Below are the code and all the weights of a small trained network. Each question names an input and a class and asks about switching units off, where a switched-off unit gives its printed mean instead of its output.

import numpy as np


def w(rows, s, z=0):
    codes = np.array(rows[::2]) - 128.0
    scale = np.full(codes.shape[1], s)
    scale[-1] = z or s
    return codes * scale


def f(y):
    return y / 2 * (1 + np.tanh(0.7978845608 * (y + 0.044715 * y**3)))


def log_softmax(a):
    a = a - a.max(-1, keepdims=True)
    return a - np.log(np.exp(a).sum(-1, keepdims=True))


def net(x, mask):
    res = np.array(x, float).reshape(1, 7) / 4 @ E
    y = f(res @ A[0][:, :-1].T + A[0][:, -1])
    res = res + np.where(mask, y, B[0][:, -1]) @ B[0][:, :-1]
    return log_softmax(res[-1] @ U[:, :-1].T + U[:, -1])


A, B = {}, {}
E = w([
[34,100,152,15,172,90,112,104,176,139,205],'x0',
[205,28,190,116,191,91,57,176,178,127,120],'x1',
[83,165,55,95,177,178,95,134,2,98,75],'x2',
[41,194,171,198,198,94,80,190,113,97,143],'x3',
[120,105,62,93,88,194,92,115,156,72,144],'x4',
[114,175,126,137,103,126,164,82,147,174,165],'x5',
[126,98,84,133,115,178,67,155,190,21,110],'x6',
],0.0067)
A[0] = w([
[57,141,205,112,167,58,85,172,177,144,171,183],'neuron 0',
[42,127,139,31,193,79,126,123,142,156,150,165],'neuron 1',
[162,69,178,147,79,87,137,150,229,154,138,220],'neuron 2',
[109,212,20,106,71,181,172,103,85,125,103,216],'neuron 3',
[115,152,188,130,154,69,164,131,95,206,132,180],'neuron 4',
[81,123,176,95,191,61,134,108,167,127,179,155],'neuron 5',
[129,102,103,124,170,154,35,180,147,84,98,157],'neuron 6',
[121,76,65,118,158,170,18,187,117,40,63,210],'neuron 7',
[63,167,3,110,90,227,161,85,124,78,142,167],'neuron 8',
[49,127,134,89,213,96,113,123,91,157,180,190],'neuron 9',
[139,194,211,238,120,94,161,157,148,162,136,202],'neuron 10',
[150,96,126,126,185,138,31,194,108,32,116,161],'neuron 11',
[160,69,124,125,138,137,39,178,142,62,99,251],'neuron 12',
[203,8,116,66,86,140,135,71,192,167,119,165],'neuron 13',
[149,98,106,131,173,146,25,186,119,46,103,157],'neuron 14',
[74,183,25,101,74,192,158,70,101,89,132,162],'neuron 15',
[164,101,139,131,170,164,50,185,85,81,92,190],'neuron 16',
[209,40,148,84,89,123,143,80,174,153,134,154],'neuron 17',
[166,193,116,161,113,164,190,113,13,187,61,183],'neuron 18',
[182,37,104,74,76,131,121,66,162,133,126,202],'neuron 19',
[41,171,163,76,175,99,127,129,115,165,181,159],'neuron 20',
],0.0063,0.0031)
B[0] = w([
[100,81,227,105,203,127,39,78,156,148,85,223],'neuron 0',
[80,145,149,35,148,185,108,77,121,166,102,204],'neuron 1',
[192,83,231,115,135,120,150,190,251,132,184,238],'neuron 2',
[91,117,23,208,67,95,186,38,136,65,134,246],'neuron 3',
[150,114,153,133,190,90,132,90,71,161,117,198],'neuron 4',
[115,105,186,92,147,134,75,107,150,192,120,196],'neuron 5',
[115,187,113,125,156,178,98,171,103,114,114,202],'neuron 6',
[95,217,41,114,125,234,72,216,92,38,94,253],'neuron 7',
[18,95,51,144,34,171,149,58,237,53,136,239],'neuron 8',
[63,160,114,88,138,165,82,55,58,166,33,202],'neuron 9',
[156,47,175,217,173,40,99,139,147,95,134,218],'neuron 10',
[82,183,88,121,199,217,39,218,87,56,68,224],'neuron 11',
[145,170,118,103,148,189,103,213,135,95,140,239],'neuron 12',
[195,138,144,31,78,196,218,194,130,204,191,255],'neuron 13',
[92,203,78,107,182,201,74,247,77,77,86,220],'neuron 14',
[55,101,65,139,56,132,183,22,194,61,150,231],'neuron 15',
[107,187,89,128,162,151,112,195,97,142,127,208],'neuron 16',
[204,110,155,62,100,162,186,165,136,189,222,228],'neuron 17',
[182,194,42,213,150,45,240,103,4,146,105,242],'neuron 18',
[157,154,117,85,82,171,200,163,160,147,181,234],'neuron 19',
[86,120,142,96,151,126,101,2,105,177,71,198],'neuron 20',
],0.006,0.0069)
U = w([
[197,109,156,51,75,154,182,171,148,189,195,160],'0',
[77,117,171,69,179,119,80,56,99,195,86,2],'1',
[60,123,64,146,2,128,157,69,143,71,130,199],'2',
[178,148,96,193,150,28,181,123,21,166,101,64],'3',
[145,75,200,194,144,60,82,161,198,95,147,208],'4',
[98,172,89,109,152,189,66,221,93,72,87,98],'5',
],0.0078,0.00043)

Each question gives the input, the list of numbers given to net, and the class t.
The units are the neurons (one row each of A and B). Each row of codes is followed by its name. A weight is (code - 128) times the scale printed after its matrix; where a second scale follows, it is the last column's (A, B and U).
mask holds one flag per neuron, in row order. A switched-off neuron (its flag False) gives its mean, the last column of its row in B, instead of its output. The means were averaged over made-up inputs and are rounded, as every weight is.
A unit's drop is (log p(t) with every unit on - log p(t) with that unit switched off) / (log p(t) with every unit on - log p(t) with every unit switched off).
The circuit of an input: a set's keep is (log p(t) with only the set's units on - log p(t) with every unit switched off) / (log p(t) with every unit on - log p(t) with every unit switched off). Starting from the 12 units with the biggest drops (on a tie, the unit counted first), units are removed one at a time, each time the one whose removal leaves the highest keep (on an exact tie, the one counted first), for as long as the keep stays at least 0.8.
units of the circuit, in order: the units of the circuit, biggest drop first
k most important neurons: the k neurons with the biggest drops, biggest first
drop when u is switched off: that unit's drop, to one decimal
input [2,-4,2,-3,-4,8,-5], class 3: units of the circuit, in order -> neuron 18
input [0,-5,-4,3,-5,4,-3], class 3: 2 most important neurons -> neuron 18; neuron 10
input [1,-3,-1,4,-1,2,3], class 2: units of the circuit, in order -> neuron 11; neuron 14
input [1,6,-3,2,-4,1,0], class 4: units of the circuit, in order -> neuron 2; neuron 10
input [2,1,-3,-1,-8,-6,-2], class 1: units of the circuit, in order -> neuron 4; neuron 0
input [0,-3,5,-6,-4,4,-4], class 3: 3 most important neurons -> neuron 18; neuron 4; neuron 7
input [0,-7,6,8,3,0,6], class 2: 2 most important neurons -> neuron 8; neuron 15
input [-4,-5,-8,3,-6,6,-3], class 3: 3 most important neurons -> neuron 18; neuron 4; neuron 8
input [-7,-8,-7,-1,2,1,-5], class 3: 3 most important neurons -> neuron 18; neuron 10; neuron 7
input [-1,2,1,-7,-8,5,-7], class 3: 2 most important neurons -> neuron 18; neuron 4
input [0,0,-6,-5,4,-4,8], class 0: 2 most important neurons -> neuron 13; neuron 17
input [-4,4,-3,3,-8,5,4], class 4: drop when neuron 14 is switched off -> 0.0
input [1,-8,-3,2,-4,-7,-8], class 3: drop when neuron 18 is switched off -> 0.3
input [0,-6,-6,7,-5,-5,-1], class 4: units of the circuit, in order -> neuron 10
input [-3,-3,3,6,1,7,-4], class 3: drop when neuron 7 is switched off -> 0.1
